Each row has a name. After each piece below comes the name of the row it's from. Each question is about the rows just above it.

[158 160 164 157 161 164 162 162 157 161 152 163 150]  goz
[160 164 157 161 164 162 162 157 153 150 161 163 151]  ros
[158 160 164 157 161 164 162 162 157 152 150 161 163]  Bubik
asked: [160 164 157 161 164 162 162 157 152 150 161 163] | Bubik
[152 150 161 163] is in which row? | Bubik

[133 138 115 118 124]  Bubik
[120 126 115 118 106]  ros
[120 131 101  93 106]  Mesi
[131 120 101 117 128]  ril
[133 138 115 118 124] is in which row? | Bubik
asked: [131 120 101] | ril
asked: [120 131 101] | Mesi
asked: [138 115] | Bubik

[153 115 139 136] -> rubu
[143 116 135 135] -> Guta
[ 89 150 112 115] -> Bubik
[125 131 125 128] -> Mesi
[133 146 117 115] -> momu
[107 140 118 122] -> roto
[122 132 126 128] -> ril
[139 123 131 132] -> Bokan
[110 138 120 123] -> Bul
[ 97 146 115 117] -> fuv
[131 132] is in which row? | Bokan
Where do [150 112 115] appear? | Bubik
Which row holds [133 146 117]? | momu
[146 115 117] is in which row? | fuv

[152 177 129 164 159 154 134 154 148 145 106 124 105]  Guta
[143 159 132 173 150 153 120 138 145 113 136  90 116]  momu
[117 141 121 163 132 137 114 113 117 102 105  89  92]  Mesi
[125 116 131 131 123 127 120 121 129 110 152 110 141]  ros
[139 131 130 103 131 123 145 146 135 162 123 171 142]  Bubik
The row with [132 173 150 153 120 138 145 113 136  90 116] is | momu
asked: [121 129] | ros
asked: [121 163] | Mesi

[115 109 121 117 133 131 139 122 117 149 145 138 127 138 121 140 124 132
 133 126 151]  Guta
[125 109  94 136 133 125 140 137 149 129 129 126 136 133 114 133 126 146
 120 137 124]  Mesi
[128 128 137 122 138 139 140 129 149 133 136 126 129 137 135 138 123 115
 140 133 146]  roto
[126 126 136 112 133 130 134 119 112 142 138 132 130 135 137 134 122 115
 139 131 141]  Bubik
asked: [109 121 117 133 131] | Guta
asked: [137 149 129 129 126 136 133] | Mesi
asked: [126 129] | roto
asked: [109  94 136] | Mesi
asked: [121 117 133 131] | Guta
asked: [140 129 149] | roto
asked: [130 134 119 112 142 138 132 130] | Bubik

[147 130 132 114 154 138 104 117 159] : ros
[147 130 132 114 139 114 126 108 111] : Bubik
[101 147 150 169 129  96 116 138 134] : Bokan
[135 116 147 129 150 138  96 169 147] : momu
[150 143  95  99 120 129 154 132 153] : ril
[153 128 148 121 118 131 110 103 153] : rubu
asked: [128 148 121 118 131 110 103 153] | rubu
Where do [147 130 132 114 154 138 104 117 159] appear? | ros
asked: [116 147 129 150 138  96 169] | momu
Where do [139 114 126] appear? | Bubik
asked: [117 159] | ros
[150 169 129  96] is in which row? | Bokan
[150 169 129] is in which row? | Bokan

[146 162 123 117 140 153 105 152 140 120 155 128 108 112 153 118 142 110
  98 136 136 152 134 121 151 130 125 105 115 132 116 167]  Guta
[140 146 133 130 128 132 129 122 111 120 135 139 147 138 106 122 104 117
 104 159 121 120 126 145 136 113 118 141 152 128 137 106]  Bokan
[119 136 114 120 138 147 106 150 139 115 149 125  94 110 167 114 145 111
  99 144 130 144 125 116 144 124 131 100 124 129 106 150]  roto
[133 145 126 132 126 128 132 107 126 128 101 146 161 123 108 131 123 144
 133 126 136 135 139 122 115 129  98 124 120 118 149 145]  rubu
[118 137 110 119 140 122 111 129 132 118 146 124  94 110 167 113 144 111
  98 142 131 142 126 117 146 122 131 101 123 127 103 154]  ros
asked: [146 161 123] | rubu
asked: [132 129 122 111] | Bokan
Where do [126 136] appear? | rubu
The row with [132 118 146 124  94 110 167 113 144] is | ros
The row with [110 167 113 144 111  98 142 131 142 126 117] is | ros

[117 113 130 122 128 124 123 125 119 109 130 127 130 123 130 123 123 113
 126 123 127 123 133 133 130 131 122 125 133 126 123 131 134 127 135 134
 134 137 128 121 122 130 121 129 130 134 123 124] = goz
[133 125 133 124 124 130 137 110 128 139 123 138 130 131 131 125 116 135
 132 137 134 126 124 123 133 117 113 130 122 127 124 123 125 119 109 130
 125 142 134 135 133 117 151 128 120 121 125 131] = roto
[130 137 124 120 125 120 131 130 121 137 122 120 131 129 133 120 136 140
 115 128 137 127 139 126 124 130 123 130 128 124 121 129 131 132 124 138
 122 131 131 120 127 134 133 128 129 134 133 128] = Bul
[132 135 126 124 140 134 124 125 143 135 123 131 128 129 141 121 138 133
 137 123 132 144 122 134 141 137 128 129 148 123 129 116 138 129 134 124
 137 117 131 131 132 121 135 133 141 119 124 141] = momu
[125 120 131 130 125 135 130 131 134 126 120 126 133 126 131 122 127 134
 135 137 127 128 135 122 125 130 128 140 121 127 125 134 125 117 121 131
 122 132 133 129 135 126 133 124 130 125 133 134] = Bubik
[122 130 124 128 133 123 120 130 134 120 125 113 132 129 126 121 125 132
 134 136 124 117 128 136 128 122 131 126 124 123 132 133 142 132 132 135
 129 127 126 128 140 125 100 118 130 132 120 129] = Guta
[118 135 126 134 128 123 116 130 137 118 120 127 130 123 130 123 123 113
 126 123 127 123 133 133 130 131 122 125 133 126 123 131 134 127 135 134
 134 137 128 121 122 132 121 129 130 134 123 124] = ros
[132 134 121 132 123 135 136 141 131 119 135 131 130 134 123 124 136 130
 123 125 122 123 127 117 119 126 128 123 133 136 124 135 119 121 141 142
 138 129 121 130 123 132 116 128 137 126 135 133] = ril
[153 125 149 114 138 155 119 111 103 130 111 138 123  99 113 124 126 110
 116 124 131 122 111 117 117 101 122 129 130 110 111 127 146 145  93 144
  97 121 162 140 139  97 131 112 107 140 114  98] = Bokan
[131 128 143 133 126 113 130 115 146 128 121 118 134 130 136 125 116 129
 138 131 123 124 130 147 134 127 118 134 122 118 113 121 125 124 122 129
 137 142 129 124 132 132 118 141 133 134 127 141] = Mesi
The row with [132 135 126 124 140 134 124 125 143 135 123 131 128 129 141 121 138 133
 137 123 132 144 122 134 141 137 128 129 148 123 129 116 138 129 134 124
 137 117 131 131 132 121 135 133 141 119 124 141] is | momu
Where do [118 135 126 134 128 123 116 130 137 118 120 127 130 123 130 123 123 113
 126 123 127 123 133 133 130 131 122 125 133 126 123 131 134 127 135 134
 134 137 128 121 122 132 121 129 130 134 123 124] appear? | ros
asked: [140 121 127 125 134 125 117 121] | Bubik
The row with [126 113] is | Mesi
asked: [117 113 130 122 127 124 123 125 119 109 130] | roto

[138 125 117 132 125 131 125 123 134 129 132 128 134 125 138 127 118 140
 139 125 122 123 131 132] = Bokan
[130 127 124 129 128 129 126 127 130 128 130 127 129 128 130 128 125 132
 131 129 126 126 129 129] = fuv
[115 150 131 136 132 142 129 158 106 146 103 113  95 117 135 119 126 122
  86 125 102 126 142 143] = goz
[120 142 130 134 130 136 129 147 115 139 114 118 107 122 132 122 127 124
 102 127 112 127 136 137] = Bubik
[169 120  83 145 118 141 119 109 153 138 146 128 153 107 167 124  93 174
 169 109 103 112 142 148] = Guta
[123  86 125 102 129 129 127 132 126 129 126 125 123 129 128 127 127 128
 124 130 125 127 129 129] = roto
[162 121  91 142 120 138 120 112 149 135 143 128 149 111 161 125  99 165
 125  86 108 115 140 145] = rubu
[117 148 131 136 131 140 128 156 109 144 106 114  98 117 134 119 126 123
  90 125 105 126 140 142] = Bul
asked: [115 150 131 136 132 142 129 158 106 146 103 113  95 117 135 119 126 122
  86 125 102 126 142 143] | goz
The row with [122  86 125 102] is | goz
asked: [153 138 146 128 153 107 167 124  93 174 169 109] | Guta
The row with [128 134] is | Bokan
Which row holds [135 119 126 122  86 125 102]? | goz
asked: [120 138 120] | rubu
asked: [126 123  90 125 105 126 140] | Bul

[127 117 125 131 116 130 125 127 102 126 122 128 142 145 126 125 140 122
 124 131 136 124 119 140 132 135 126 120 129 120 164 139 126 126 132 137
 127 127 121 133 125 103 130] = rubu
[127 117 125 131 116 130 125 127 102 126 122 128 142 145 126 125 140 122
 124 131 136 124 119 140 132 135 126 120 129 120 164 139 126 126 132 137
 127 127 153 133 125 103 130] = ril
[104 110 125 143 130 134 127 129 130 136 132 135 126 124 126 127 111 127
 127 137 125 127 135 120 127 124 123 133 128 138 125 130 138 122 134 137
 124 111 147 146 120 137 130] = momu
[138 141 125 120 137 128 125 128 130 130 126 116 126 118 127 127 147 123
 124 114 125 120 125 114 127 128 126 121 115 133 123 112 126 129 127 126
 125 147 122 114 135 114 122] = ros
[130 129 128 134 137 130 129 129 134 147 132 137 126 115 126 128 112 130
 124 130 125 132 136 119 127 127 126 133 128 141 119 118 130 122 127 140
 111 110 147 138 125 141 131] = Bul
[128 129 125 119 141 130 121 135 140 128 132 137 113 124 128 127 119 136
 124 123 122 127 135 104 127 128 126 150 128 140  96 112 126 122 118 137
 124 113 144 133 125 137 130] = Mesi
[110 121 125 136 137 130 129 129 134 147 132 137 126 115 126 128 112 130
 124 130 125 132 136 119 127 127 126 133 128 141 119 118 119 122 127 143
 112 111 144 133 125 137 130] = Bubik
[117 117 125 124 137 134 125 145 130 117 132 145 120 134 126 127 115 145
 131 130 122 126 130 118 131 128 126 141 132 141 112 128 126 121 118 137
 131 111 144 148 113 137 130] = Guta
asked: [110 121 125 136 137 130 129 129 134 147 132 137 126 115 126 128 112 130
 124 130 125 132 136 119 127 127 126 133 128 141 119 118 119 122 127 143
 112 111 144 133 125 137 130] | Bubik
Where do [121 125 136 137 130 129 129 134 147 132 137] appear? | Bubik
asked: [130 129 128 134 137 130 129 129 134 147 132 137 126 115 126 128 112 130
 124 130 125 132 136 119 127 127 126 133 128 141 119 118 130 122 127 140
 111 110 147 138 125 141 131] | Bul
[127 117 125 131 116 130 125 127 102 126 122 128 142 145 126 125 140 122
 124 131 136 124 119 140 132 135 126 120 129 120 164 139 126 126 132 137
 127 127 121 133 125 103 130] is in which row? | rubu
Where do [128 130] appear? | ros

[116 121 116 144 118 125 125 123 137 133 117 147]  Bul
[107 146 109 127 134 134 132 114 113 135 167 129]  roto
[130 139 129 134 145 128 128 122 125 115 152 134]  Bubik
[116 125 121 116 118 144 132 114 113 135 167 129]  goz
[144 129 139 121 123 141 137 137 120 134 121 107]  ril
[131 130 130 109 115 120 121 144 127 143 109 107]  ros
[116 121 116 144 118 125 134 134 120 146 119 110]  rubu
The row with [152 134] is | Bubik
Where do [116 121 116 144 118 125 125 123 137 133 117 147] appear? | Bul
The row with [121 116 144 118 125 125 123] is | Bul
Which row holds [144 127]? | ros
Where do [123 137] appear? | Bul
Which row holds [146 119]? | rubu
The row with [125 121 116 118 144 132] is | goz

[118 151 113 165 101 120 135] -> Guta
[123 134 124 159 108 134 142] -> Bubik
[130 127 127 129 127 126 123] -> Bokan
[130 119 133 146 119 140 138] -> rubu
[151 113 166 127 128 126 123] -> goz
Which row holds [130 127]? | Bokan
Which row holds [151 113 165]? | Guta
The row with [108 134] is | Bubik
asked: [123 134] | Bubik
Where do [127 128 126 123] appear? | goz

[135 111 139 107 116 138 147 135]  Mesi
[135 111 139 107 116 130 147 135]  Bul
[ 99 150 122 127 146 141 129 107]  roto
[135 129 126 148 140 132 125 106]  Bubik
[129 126 135 131 111 116 128 166]  Bokan
[111 152 115 131 150 126 131 102]  fuv
[138 126 130 129 107 122 123 168]  momu
[141 105 139 126 150 131 131 102]  ros
[139 115 130 131 114 110 135 165]  ril
[139 107 139 107 115 135 145 136]  goz
[145 106 129 119 112 130 132 159]  Guta
asked: [131 150 126 131 102] | fuv
asked: [135 129 126] | Bubik
Where do [138 126 130] appear? | momu
The row with [129 119 112 130] is | Guta
asked: [106 129 119 112 130 132] | Guta
asked: [139 107 139 107 115 135] | goz

[120 134 127 119 132] -> momu
[ 83 143  97 119 139] -> goz
[ 97 143  83 120 130] -> Mesi
[ 97 143  83 133 122] -> Bul
asked: [ 97 143  83 120 130] | Mesi
Which row holds [134 127]? | momu

[131 113 134 122] : rubu
[130 150 127 111] : ril
[147 133 127 111] : momu
[132 116 122 116] : ros
[128 144 119 117] : Guta
[130 145 146 133] : fuv
[131 146 143 106] : Bul
[130 145 133 133] : roto
[128 145 121 112] : Bubik
[130 113 128 113] : Mesi
[130 128 136 116] : goz
Which row holds [131 113 134]? | rubu
asked: [146 143] | Bul
asked: [146 133] | fuv

[162 149  98 164] = Bokan
[162 131  98 116] = ril
[131 162  98 116] = ros
[117 164  98 149] = Guta
asked: [162 131  98] | ril
[149  98 164] is in which row? | Bokan

[128 128 127 128 129 127 128 128 129 129 129 127 128 127 127 127 129 129
 128 127 129 130 127 129 125 129 129 129 129 128 128]  momu
[126 128 129 128 130 130 128 130 129 129 128 129 129 127 131 128 126 127
 129 130 128 125 129 127 129 127 129 130 125 129 128]  Bokan
[131 137 137 108 128 132 129 135 143 128 149 129 125 127 126 128 120 133
 140 123 128 130 132 120 114 127 124 144 131 114 121]  goz
[128 128 128 128 131 127 129 128 127 129 128 128 128 128 129 128 127 126
 128 127 129 129 127 129 128 128 127 129 127 127 128]  ril
[132 130 135 118 126 129 131 132 135 127 135 126 129 126 125 126 123 131
 133 125 125 129 129 124 123 126 125 136 129 118 124]  fuv
[138 150 122 130 128 143 131 130 144 118 131 134 143 111 109 143  89 150
 140 127 148 140 119 112 133 144 145  83 130 138 128]  Bul
asked: [129 129 129 127 128 127 127 127 129 129 128] | momu
asked: [128 127 129 130 127 129 125 129 129] | momu

[156 125 148 136 144 116 129 129 158 138 119 122 110 137 132 152 148 131
 105 112 126 140 152 137 136 103 123 132 122 100 128 146 123 148 132 138
 132 147] : momu
[121 135 132 106 131 128 129 150 122 138 158 119 110 119 125 109  88 141
 105 135 118 125 129 132 123 138 129 144 118 111 137 145 126 142 137 129
 133 108] : Bubik
[123 138 135 106 133 127 125 154 122 140 159 119 108 117 122 109  89 142
 107 136 118 125 132 137 123 144 129 145 117 111 139 148 126 140 132 130
 130 111] : roto
[139 123 151 142 149 117 123 145 160 116 129 137 108 117 122 140 121 126
 127 147 128 146 131 151 142 153 121 132 120 105 141 159 119 140 126 143
 130 105] : goz
[156 118 153 136 152 113 129 143 160 116 124 131 112 134 127 109 105  88
 141 109 118 140 152 137 139 103 121 133 124 111 133 157 126 143 126 133
 137 144] : ril
Which row holds [124 131 112 134 127 109 105  88 141 109 118 140]? | ril
Which row holds [109  88 141 105]? | Bubik
[122 138 158 119] is in which row? | Bubik
The row with [119 125] is | Bubik

[121 117 117 114 114 136 135 123 113 119 141 149 140 111 130 125 131 128
 126 123 126 126 117 114 138 122 121 126 137 128 127 126 126 128 129 126
 130 126 129 127 121] = Bul
[114 108 135 140 127 116 133 138 119 126 123 111 119 134 130 124 129 128
 135 151 128 135 141 120 123 128 121 135 124 120 134 159 116 121 129 134
 121 118 126 125 141] = Bubik
[129 108 121 124 116 124 137 127 113 119 131 130 127 121 127 119 131 130
 130 139 130 138 134 115 131 122 122 132 131 127 134 139 122 121 129 129
 128 118 127 123 134] = ril
[144 123 117 117 114 136 135 123 113 130 141 149 140 111 130 125 131 128
 126 123 126 126 117 114 138 122 121 126 137 128 127 126 126 128 129 126
 130 126 129 127 121] = Bokan
[144 123 117 117 114 136 135 123 113 119 141 149 119 134 130 125 131 128
 126 123 126 126 117 114 138 122 121 126 137 128 127 126 126 128 129 126
 130 126 129 127 121] = roto
asked: [114 108 135 140 127 116 133 138 119 126 123 111 119 134 130 124 129 128
 135 151 128 135 141 120 123 128 121 135 124 120 134 159 116 121 129 134
 121 118 126 125 141] | Bubik
Where do [108 135 140 127] appear? | Bubik
The row with [144 123 117 117 114 136 135 123 113 119 141 149 119 134 130 125 131 128
 126 123 126 126 117 114 138 122 121 126 137 128 127 126 126 128 129 126
 130 126 129 127 121] is | roto
asked: [144 123 117 117 114 136 135 123 113 130 141 149 140 111 130 125 131 128
 126 123 126 126 117 114 138 122 121 126 137 128 127 126 126 128 129 126
 130 126 129 127 121] | Bokan
asked: [123 111 119 134 130 124 129 128 135 151 128] | Bubik

